Here is a tiny trained network, its code and every weight. The questions are about switching its units off for an input and a class, where a switched-off unit gives its printed mean instead of its output.

import numpy as np


def w(rows, s, z=0):
    codes = np.array(rows[::2]) - 128.0
    scale = np.full(codes.shape[1], s)
    scale[-1] = z or s
    return codes * scale


def f(y):
    return np.maximum(y, 0)


def log_softmax(a):
    a = a - a.max(-1, keepdims=True)
    return a - np.log(np.exp(a).sum(-1, keepdims=True))


def net(x, mask):
    res = np.array(x, float).reshape(1, 5) / 4 @ E
    y = f(res @ A[0][:, :-1].T + A[0][:, -1])
    res = res + np.where(mask, y, B[0][:, -1]) @ B[0][:, :-1]
    return log_softmax(res[-1] @ U[:, :-1].T + U[:, -1])


A, B = {}, {}
E = w([
[47,196,94,95,55],'x0',
[172,156,226,157,35],'x1',
[129,124,126,126,127],'x2',
[138,139,173,1,158],'x3',
[12,72,193,142,154],'x4',
],0.0083)
A[0] = w([
[21,90,224,164,129,46],'neuron 1',
[102,93,127,230,142,118],'neuron 2',
[124,133,85,201,111,66],'neuron 3',
[149,136,193,135,57,42],'neuron 4',
[107,77,54,223,135,188],'neuron 5',
[130,124,124,200,148,108],'neuron 6',
[155,150,193,144,52,38],'neuron 7',
[126,71,111,161,112,149],'neuron 8',
[47,171,91,85,42,26],'neuron 9',
[151,134,200,136,69,32],'neuron 10',
[131,150,119,1,200,77],'neuron 11',
[172,108,192,63,172,102],'neuron 12',
[114,141,63,225,130,53],'neuron 13',
[141,194,234,132,70,49],'neuron 14',
[71,206,113,103,116,60],'neuron 15',
[122,122,95,194,109,63],'neuron 16',
[211,41,187,150,218,63],'neuron 17',
[43,56,234,163,138,71],'neuron 18',
[192,39,159,141,154,20],'neuron 19',
[231,168,75,98,93,49],'neuron 20',
[114,106,47,190,71,91],'neuron 21',
[140,130,148,57,157,254],'neuron 22',
[88,117,3,83,208,50],'neuron 23',
[114,148,117,122,143,89],'neuron 24',
[30,57,196,143,112,22],'neuron 25',
[195,43,165,137,176,24],'neuron 26',
[228,203,72,122,62,45],'neuron 27',
[50,225,91,88,65,23],'neuron 28',
[98,152,97,218,114,68],'neuron 29',
[55,190,84,79,59,70],'neuron 30',
[172,144,254,157,83,51],'neuron 31',
[149,165,231,138,75,56],'neuron 32',
[237,181,98,128,145,70],'neuron 33',
[98,130,31,133,193,41],'neuron 34',
[83,86,27,87,217,21],'neuron 35',
[116,156,191,11,169,2],'neuron 36',
[60,199,107,98,82,44],'neuron 37',
[202,30,173,133,184,47],'neuron 38',
[199,146,47,175,87,114],'neuron 39',
[194,181,79,124,107,36],'neuron 40',
],0.0073,0.0063)
B[0] = w([
[74,95,58,24,218,190],'neuron 1',
[147,153,173,74,107,192],'neuron 2',
[165,116,172,93,133,159],'neuron 3',
[157,80,106,151,109,160],'neuron 4',
[118,170,212,72,76,239],'neuron 5',
[150,143,174,88,115,164],'neuron 6',
[160,63,112,136,113,165],'neuron 7',
[114,162,146,100,98,171],'neuron 8',
[236,171,125,188,196,173],'neuron 9',
[166,61,115,164,81,155],'neuron 10',
[188,119,212,79,90,203],'neuron 11',
[154,158,163,94,88,183],'neuron 12',
[218,119,198,75,111,170],'neuron 13',
[178,55,101,169,87,180],'neuron 14',
[171,143,135,157,149,158],'neuron 15',
[190,118,152,106,128,152],'neuron 16',
[167,199,109,205,164,204],'neuron 17',
[106,123,61,58,185,201],'neuron 18',
[194,187,139,200,193,157],'neuron 19',
[69,100,80,56,188,184],'neuron 20',
[175,141,191,70,133,180],'neuron 21',
[47,166,169,121,40,255],'neuron 22',
[184,21,102,190,69,204],'neuron 23',
[159,128,122,138,116,131],'neuron 24',
[123,82,62,28,228,173],'neuron 25',
[187,163,125,164,158,165],'neuron 26',
[91,89,83,69,212,198],'neuron 27',
[221,159,134,206,202,178],'neuron 28',
[245,141,184,46,113,167],'neuron 29',
[212,180,137,196,194,188],'neuron 30',
[152,64,91,173,95,189],'neuron 31',
[170,42,80,170,65,177],'neuron 32',
[56,121,80,76,184,188],'neuron 33',
[208,24,96,175,54,172],'neuron 34',
[216,18,92,205,67,189],'neuron 35',
[226,128,180,50,113,165],'neuron 36',
[254,164,138,202,210,166],'neuron 37',
[180,197,120,200,171,182],'neuron 38',
[57,130,100,61,151,205],'neuron 39',
[123,87,88,61,194,159],'neuron 40',
],0.0071,0.0066)
U = w([
[145,43,94,179,73,100],'0',
[104,120,71,66,197,90],'1',
[158,215,139,212,180,100],'2',
[114,152,136,125,101,248],'3',
[151,152,210,71,81,55],'4',
[9,213,128,175,43,161],'5',
],0.013,0.018)

Each question gives the input, the list of numbers given to net, and the class t.
The units are the neurons (one row each of A and B). Each row of codes is followed by its name. A weight is (code - 128) times the scale printed after its matrix; where a second scale follows, it is the last column's (A, B and U).
mask holds one flag per neuron, in row order. A switched-off neuron (its flag False) gives its mean, the last column of its row in B, instead of its output. The means were averaged over made-up inputs and are rounded, as every weight is.
A unit's drop is (log p(t) with every unit on - log p(t) with that unit switched off) / (log p(t) with every unit on - log p(t) with every unit switched off).
The circuit of an input: a set's keep is (log p(t) with only the set's units on - log p(t) with every unit switched off) / (log p(t) with every unit on - log p(t) with every unit switched off). Starting from the 12 units with the biggest drops (on a tie, the unit counted first), units are removed one at a time, each time the one whose removal leaves the highest keep (on an exact tie, the one counted first), for as long as the keep stays at least 0.8.
units of the circuit, in order: the units of the circuit, biggest drop first
most important unit: the unit with the biggest drop
k most important neurons: the k neurons with the biggest drops, biggest first
drop when u is switched off: that unit's drop, to one decimal
input [7,0,3,1,8], class 1: most important unit -> neuron 1
input [8,2,5,0,-8], class 1: 2 most important neurons -> [neuron 27; neuron 20]
input [5,-3,1,1,-4], class 2: units of the circuit, in order -> [neuron 30; neuron 28; neuron 37]
input [2,0,0,0,-4], class 1: units of the circuit, in order -> [neuron 27; neuron 5; neuron 20; neuron 11]
input [-6,-2,3,6,1], class 2: units of the circuit, in order -> [neuron 17; neuron 38]
input [0,-4,-2,1,4], class 0: units of the circuit, in order -> [neuron 35; neuron 23]
input [-6,0,-2,8,8], class 1: 2 most important neurons -> [neuron 18; neuron 1]
input [7,5,1,-6,-5], class 2: units of the circuit, in order -> [neuron 28; neuron 30]
input [-1,8,4,3,-8], class 0: units of the circuit, in order -> [neuron 32; neuron 31]
input [3,6,-1,-7,8], class 1: units of the circuit, in order -> [neuron 1; neuron 25]
input [-7,4,7,7,1], class 2: units of the circuit, in order -> [neuron 17; neuron 38]
input [-1,-7,3,8,-4], class 4: 4 most important neurons -> [neuron 11; neuron 36; neuron 22; neuron 12]
input [6,8,3,-8,1], class 0: 2 most important neurons -> [neuron 32; neuron 14]
input [-3,-8,-8,-5,-4], class 0: units of the circuit, in order -> [neuron 23]
input [4,-8,0,0,8], class 0: 2 most important neurons -> [neuron 35; neuron 23]
input [7,-3,0,-5,8], class 1: 3 most important neurons -> [neuron 1; neuron 25; neuron 18]
input [-6,6,7,-8,-1], class 4: 2 most important neurons -> [neuron 5; neuron 2]
input [-8,-8,3,8,8], class 0: 3 most important neurons -> [neuron 35; neuron 23; neuron 34]
input [-1,-2,-5,8,3], class 4: drop when neuron 36 is switched off -> 0.1
input [1,-7,2,-8,3], class 4: most important unit -> neuron 5
input [1,4,-5,0,-6], class 1: drop when neuron 20 is switched off -> 0.1
